Below is a small trained network, with its code and all its weights. Each question gives an input and a class and asks what happens when units are switched off, that is, made to give their printed mean instead of their output.

import numpy as np


def w(rows, s, z=0):
    codes = np.array(rows[::2]) - 128.0
    scale = np.full(codes.shape[1], s)
    scale[-1] = z or s
    return codes * scale


def f(y):
    return np.maximum(y, 0)


def log_softmax(a):
    a = a - a.max(-1, keepdims=True)
    return a - np.log(np.exp(a).sum(-1, keepdims=True))


def net(x, mask):
    res = np.array(x, float).reshape(1, 7) / 4 @ E
    y = f(res @ A[0][:, :-1].T + A[0][:, -1])
    res = res + np.where(mask, y, B[0][:, -1]) @ B[0][:, :-1]
    return log_softmax(res[-1] @ U[:, :-1].T + U[:, -1])


A, B = {}, {}
E = w([
[189,98,5,89,140,45,154,21,139],'x0',
[127,135,125,142,133,130,109,112,132],'x1',
[101,42,149,140,249,99,102,137,1],'x2',
[92,119,187,232,69,72,244,56,84],'x3',
[45,24,195,39,93,164,115,50,212],'x4',
[125,130,125,133,128,128,122,123,128],'x5',
[128,191,148,33,104,239,153,49,37],'x6',
],0.0083)
A[0] = w([
[136,188,113,127,40,164,137,133,190,117],'n0',
[79,94,142,142,176,136,97,149,65,121],'n1',
[176,109,59,113,118,96,158,97,122,83],'n2',
[120,54,140,135,140,155,115,102,119,136],'n3',
[119,97,119,192,123,95,97,169,211,49],'n4',
[128,163,132,143,104,112,129,141,210,113],'n5',
[143,137,181,156,99,100,181,93,108,81],'n6',
[146,231,62,185,131,130,123,193,51,121],'n7',
[76,42,179,94,117,150,101,90,190,72],'n8',
[80,86,149,97,103,129,133,102,172,75],'n9',
[86,99,131,128,138,103,130,136,70,38],'n10',
[85,152,193,176,103,162,104,184,120,4],'n11',
[119,147,138,126,110,152,161,87,86,51],'n12',
[124,79,119,190,151,55,139,183,188,84],'n13',
[124,220,133,49,95,198,141,71,40,63],'n14',
[165,150,103,171,152,99,149,165,142,28],'n15',
[99,152,169,159,92,103,150,82,106,34],'n16',
[85,162,220,158,98,175,112,208,137,31],'n17',
[95,89,163,217,59,98,201,80,102,95],'n18',
[159,185,113,140,136,114,102,136,103,102],'n19',
[132,111,143,122,117,156,129,99,175,112],'n20',
[150,121,79,66,161,160,54,165,144,88],'n21',
[137,52,154,123,246,120,114,112,61,103],'n22',
[140,103,27,92,118,62,155,59,131,83],'n23',
[59,95,137,88,117,135,102,75,130,113],'n24',
[146,175,96,141,137,158,129,118,69,106],'n25',
[137,165,98,51,181,159,75,184,169,100],'n26',
[132,88,121,84,136,150,89,142,158,94],'n27',
[140,219,114,114,67,140,168,131,210,76],'n28',
],0.012,0.0019)
B[0] = w([
[147,112,116,165,105,76,124,102,64,206],'n0',
[150,98,116,151,111,92,130,86,91,199],'n1',
[144,144,150,145,157,125,156,71,166,200],'n2',
[132,141,124,119,104,87,140,133,138,172],'n3',
[127,52,114,63,131,154,116,137,126,219],'n4',
[136,103,122,142,111,106,107,104,94,185],'n5',
[99,161,100,151,138,163,92,139,127,186],'n6',
[122,195,127,88,114,59,165,178,158,253],'n7',
[126,166,114,90,119,70,152,188,151,223],'n8',
[141,169,114,103,123,97,145,157,139,188],'n9',
[144,125,119,155,114,107,108,119,103,171],'n10',
[144,125,150,150,168,135,157,70,177,203],'n11',
[110,97,126,110,121,173,121,157,119,170],'n12',
[121,49,124,52,109,183,92,140,138,240],'n13',
[124,6,111,57,132,153,87,138,167,232],'n14',
[117,130,116,96,112,95,130,156,151,192],'n15',
[113,162,137,128,135,166,105,145,107,177],'n16',
[164,127,155,163,169,131,168,44,191,226],'n17',
[88,191,119,155,143,206,106,175,86,235],'n18',
[116,145,131,127,110,117,152,165,142,179],'n19',
[126,130,127,123,107,91,138,128,142,165],'n20',
[95,162,141,174,140,203,115,149,104,214],'n21',
[154,117,118,165,84,77,114,92,56,228],'n22',
[152,124,183,178,176,146,168,61,190,231],'n23',
[143,141,131,112,123,89,150,166,150,187],'n24',
[131,118,129,92,105,107,128,155,146,183],'n25',
[83,171,120,157,140,202,106,138,95,222],'n26',
[112,174,126,131,128,145,133,153,120,180],'n27',
[147,117,124,159,107,69,114,118,40,211],'n28',
],0.021,0.015)
U = w([
[174,104,99,211,63,87,105,59,53,47],'0',
[122,204,111,102,99,84,184,187,217,2],'1',
[57,195,115,200,156,255,90,135,127,249],'2',
[127,18,105,76,120,196,87,110,190,165],'3',
[171,136,187,201,197,165,184,15,235,202],'4',
],0.0089,0.00027)

Each question gives the input, the list of numbers given to net, and the class t.
The units are the neurons (one row each of A and B). Each row of codes is followed by its name. A weight is (code - 128) times the scale printed after its matrix; where a second scale follows, it is the last column's (A, B and U).
mask holds one flag per neuron, in row order. A switched-off neuron (its flag False) gives its mean, the last column of its row in B, instead of its output. The means were averaged over made-up inputs and are rounded, as every weight is.
A unit's drop is (log p(t) with every unit on - log p(t) with that unit switched off) / (log p(t) with every unit on - log p(t) with every unit switched off).
The circuit of an input: a set's keep is (log p(t) with only the set's units on - log p(t) with every unit switched off) / (log p(t) with every unit on - log p(t) with every unit switched off). Starting from the 12 units with the biggest drops (on a tie, the unit counted first), units are removed one at a time, each time the one whose removal leaves the highest keep (on an exact tie, the one counted first), for as long as the keep stays at least 0.8.
units of the circuit, in order: the units of the circuit, biggest drop first
top k neurons: the k neurons with the biggest drops, biggest first
drop of u: that unit's drop, to one decimal
input [7,-8,-1,7,-4,4,8], class 3: top neuron : [n14]
input [4,8,2,1,7,8,7], class 1: top 4 neurons : [n8, n24, n13, n9]
input [6,5,4,-5,5,-2,-5], class 4: top 3 neurons : [n23, n7, n18]
input [-5,-3,-8,7,8,3,8], class 0: top 2 neurons : [n0, n28]
input [-4,7,-3,7,-6,7,-1], class 2: top 3 neurons : [n18, n8, n6]
input [0,-4,-2,4,3,-2,0], class 2: top 2 neurons : [n7, n18]
input [2,4,-2,4,5,-3,-7], class 3: top 3 neurons : [n13, n4, n7]
input [-7,0,-6,1,3,-2,-7], class 3: top 2 neurons : [n4, n13]
input [-3,7,6,2,5,7,-1], class 0: top 2 neurons : [n22, n7]
input [8,3,-4,6,8,-4,2], class 1: top 3 neurons : [n8, n9, n17]
input [2,8,-5,4,1,2,-4], class 0: top 2 neurons : [n28, n14]
input [1,5,1,-1,-7,-2,8], class 3: drop of n9 : 0.3
input [-3,-8,-3,-5,2,-2,2], class 2: drop of n26 : 0.1
input [-3,3,8,-3,5,1,8], class 0: units of the circuit, in order : [n22]
input [-4,-7,0,8,-5,0,-6], class 2: drop of n18 : 2.3
